Here is a tiny trained network, its code and every weight. The questions are about switching its units off for an input and a target symbol, where a switched-off unit gives its printed mean instead of its output.

import numpy as np


def w(rows, s, z=0):
    codes = np.array(rows[::2]) - 128.0
    scale = np.full(codes.shape[1], s)
    scale[-1] = z or s
    return codes * scale


def f(y):
    return y / 2 * (1 + np.tanh(0.7978845608 * (y + 0.044715 * y**3)))


def softmax(a):
    e = np.exp(a - a.max(-1, keepdims=True))
    return e / e.sum(-1, keepdims=True)


def log_softmax(a):
    a = a - a.max(-1, keepdims=True)
    return a - np.log(np.exp(a).sum(-1, keepdims=True))


def net(x, mask):
    ids = ['αβγδεζηλμπστψω'.index(c) for c in x.split()]
    T = len(ids)
    res = E[ids] + P[:T]
    u = 0
    for l in range(2):
        q, k, v = (res @ M[l].T for M in (Q, K, V))
        z = softmax(np.where(np.tri(T) > 0, q @ k.T / 4**0.5, -1e9)) @ v
        res = res + np.where(mask[u], z, O[l][:, -1]) @ O[l][:, :-1]
        u += 1
        y = f(res @ A[l][:, :-1].T + A[l][:, -1])
        res = res + np.where(mask[u : u + 4], y, B[l][:, -1]) @ B[l][:, :-1]
        u += 4
    return log_softmax(res[-1] @ U[:, :-1].T + U[:, -1])


Q, K, V, O, A, B = {}, {}, {}, {}, {}, {}
E = w([
[143,124,9,127,84,128,97],'α',
[144,115,150,96,144,151,199],'β',
[209,83,149,48,191,95,158],'γ',
[119,174,161,96,124,230,105],'δ',
[126,73,47,185,92,109,86],'ε',
[108,99,34,176,133,160,73],'ζ',
[166,189,53,198,161,70,238],'η',
[155,66,166,89,165,163,183],'λ',
[50,53,91,156,42,127,91],'μ',
[154,70,154,88,176,193,112],'π',
[179,183,155,83,168,102,40],'σ',
[73,133,54,135,103,144,119],'τ',
[128,54,179,87,157,167,188],'ψ',
[72,169,115,124,78,15,170],'ω',
],0.016)
P = w([
[18,138,2,5,198,93,101],'0',
[150,109,67,110,116,150,94],'1',
[151,102,90,126,86,151,95],'2',
[143,93,111,150,72,142,101],'3',
[146,85,119,173,72,137,96],'4',
[153,91,133,182,49,139,92],'5',
[149,79,142,187,46,128,85],'6',
[143,66,153,203,42,121,90],'7',
[129,64,165,206,33,120,91],'8',
],0.0076)
Q[0] = w([
[134,147,60,136,138,48,115],'0.h0',
[143,41,51,69,75,167,68],'0.h0',
[106,139,7,134,106,152,108],'0.h0',
[124,87,55,142,156,98,156],'0.h0',
],0.011)
K[0] = w([
[117,146,123,169,140,50,126],'0.h0',
[99,106,104,25,245,133,93],'0.h0',
[50,121,102,116,149,117,121],'0.h0',
[103,72,109,118,107,90,163],'0.h0',
],0.012)
V[0] = w([
[173,105,171,54,187,88,174],'0.h0',
[152,188,102,123,80,108,106],'0.h0',
[103,187,109,128,195,255,162],'0.h0',
[160,172,141,151,219,107,9],'0.h0',
],0.0067)
O[0] = w([
[128,215,138,199,49,167,88,98],'0.h0',
[150,91,149,88,120,86,225,183],'0.h0',
[97,155,177,145,254,117,170,254],'0.h0',
[136,30,161,193,124,166,207,245],'0.h0',
],0.0063,0.0017)
A[0] = w([
[211,95,127,178,131,174,133,253],'0.n0',
[129,105,163,100,140,255,129,20],'0.n1',
[76,126,104,132,147,150,174,56],'0.n2',
[105,78,114,199,49,171,203,99],'0.n3',
],0.0097,0.0027)
B[0] = w([
[83,205,187,75,98,158,172,245],'0.n0',
[192,127,164,149,155,1,31,168],'0.n1',
[216,183,193,159,124,169,54,154],'0.n2',
[177,205,68,80,223,165,111,253],'0.n3',
],0.0083,0.0045)
Q[1] = w([
[227,116,131,10,94,109,181],'1.h0',
[130,54,230,130,132,145,166],'1.h0',
[157,114,205,136,166,67,240],'1.h0',
[143,128,84,135,185,226,94],'1.h0',
],0.013)
K[1] = w([
[128,67,142,146,52,185,239],'1.h0',
[118,96,230,178,54,217,107],'1.h0',
[235,95,210,193,59,157,182],'1.h0',
[134,109,119,50,253,140,139],'1.h0',
],0.013)
V[1] = w([
[26,140,158,60,161,213,87],'1.h0',
[223,143,25,157,205,138,136],'1.h0',
[111,52,39,71,105,107,126],'1.h0',
[125,1,147,219,165,207,63],'1.h0',
],0.008)
O[1] = w([
[74,118,172,84,94,136,175,253],'1.h0',
[194,100,158,169,154,152,175,238],'1.h0',
[171,197,139,87,187,80,132,236],'1.h0',
[159,173,68,104,89,105,247,20],'1.h0',
],0.013,0.0046)
A[1] = w([
[186,124,198,105,172,105,50,56],'1.n0',
[178,168,167,99,216,127,176,2],'1.n1',
[93,117,159,95,165,170,2,135],'1.n2',
[73,170,59,120,67,85,103,72],'1.n3',
],0.0087,0.0059)
B[1] = w([
[1,98,83,89,183,156,182,204],'1.n0',
[129,48,65,91,6,123,40,173],'1.n1',
[192,152,117,150,81,67,183,250],'1.n2',
[109,212,30,75,96,231,112,135],'1.n3',
],0.0091,0.012)
U = w([
[59,45,113,80,120,132,51,73],'α',
[110,97,175,189,1,63,30,177],'β',
[187,213,135,161,132,117,102,124],'γ',
[3,43,109,133,85,149,171,64],'δ',
[186,132,127,129,113,71,57,91],'ε',
[127,86,84,126,81,104,204,58],'ζ',
[123,94,98,196,151,102,124,129],'η',
[72,139,114,143,103,154,98,115],'λ',
[120,178,125,79,142,153,103,72],'μ',
[96,167,97,142,139,150,221,80],'π',
[151,113,141,104,128,207,94,101],'σ',
[148,144,241,39,217,102,200,255],'τ',
[61,145,111,134,95,162,99,102],'ψ',
[67,135,81,167,102,59,126,101],'ω',
],0.0075,0.0085)

Each question gives the input, a string of symbols that net reads in full, and the target symbol t.
The units are the heads (4 rows each of Q, K, V and O) and the neurons (one row each of A and B). Each row of codes is followed by its name. A weight is (code - 128) times the scale printed after its matrix; where a second scale follows, it is the last column's (O, A, B and U).
mask holds one flag per unit, layer by layer, with each layer's heads first. A switched-off unit (its flag False) gives its mean, the last column of its rows in O or B, instead of its output. The means were averaged over made-up inputs and are rounded, as every weight is.
A unit's drop is (log p(t) with every unit on - log p(t) with that unit switched off) / (log p(t) with every unit on - log p(t) with every unit switched off).
The circuit of an input: a set's keep is (log p(t) with only the set's units on - log p(t) with every unit switched off) / (log p(t) with every unit on - log p(t) with every unit switched off). Starting from all 10 units, units are removed one at a time, each time the one whose removal leaves the highest keep (on an exact tie, the one counted first), for as long as the keep stays at least 0.8.
circuit, biggest first: the units of the circuit, biggest drop first
most important unit: the unit with the biggest drop
top k neurons: the k neurons with the biggest drops, biggest first
top k neurons in layer l: the k neurons of layer l with the biggest drops, biggest first
input β ζ σ τ, target β: circuit, biggest first	(0.h0; 1.h0; 1.n2)
input σ σ τ ψ ψ τ μ, target σ: most important unit	0.n3
input ψ τ π γ ζ σ α, target ψ: circuit, biggest first	(0.h0; 1.h0; 1.n3)
input σ τ α ζ, target σ: top 4 neurons	(0.n3; 1.n1; 0.n0; 1.n2)
input δ τ τ α, target δ: top 2 neurons	(0.n1; 1.n2)
input α τ τ, target α: circuit, biggest first	(1.n1; 1.h0; 0.h0; 1.n0)
input γ τ τ τ α, target γ: circuit, biggest first	(0.h0; 0.n3; 1.n0)
input τ δ ε δ τ τ ζ δ δ, target β: circuit, biggest first	(1.h0; 0.n1; 0.h0; 0.n3)
input β μ τ τ ζ, target β: top 2 neurons in layer 1	(1.n0; 1.n2)
input ψ τ ζ μ ε γ π ζ ζ, target ψ: top 2 neurons	(0.n3; 1.n3)
input σ σ ζ α ζ, target σ: top 3 neurons	(0.n3; 0.n0; 1.n1)
input ω ζ τ σ ε τ ε σ, target β: circuit, biggest first	(1.h0; 0.h0; 0.n3)
input π ε λ α, target π: top 2 neurons in layer 0	(0.n0; 0.n3)
input ω π ζ τ δ ζ ε, target ω: top 3 neurons	(1.n2; 1.n0; 0.n3)
input τ ζ τ ε, target τ: top neuron	(1.n1)
input δ σ σ τ γ σ τ γ ζ, target δ: top 2 neurons	(0.n2; 1.n2)
input μ μ τ μ σ τ τ, target μ: top 2 neurons	(1.n3; 0.n3)
input α α σ γ α ζ, target α: top 4 neurons	(1.n1; 1.n0; 0.n0; 1.n2)
input τ ω η τ τ δ μ, target τ: circuit, biggest first	(1.h0; 1.n1)
input ω ψ α, target ω: top 2 neurons	(1.n2; 1.n0)
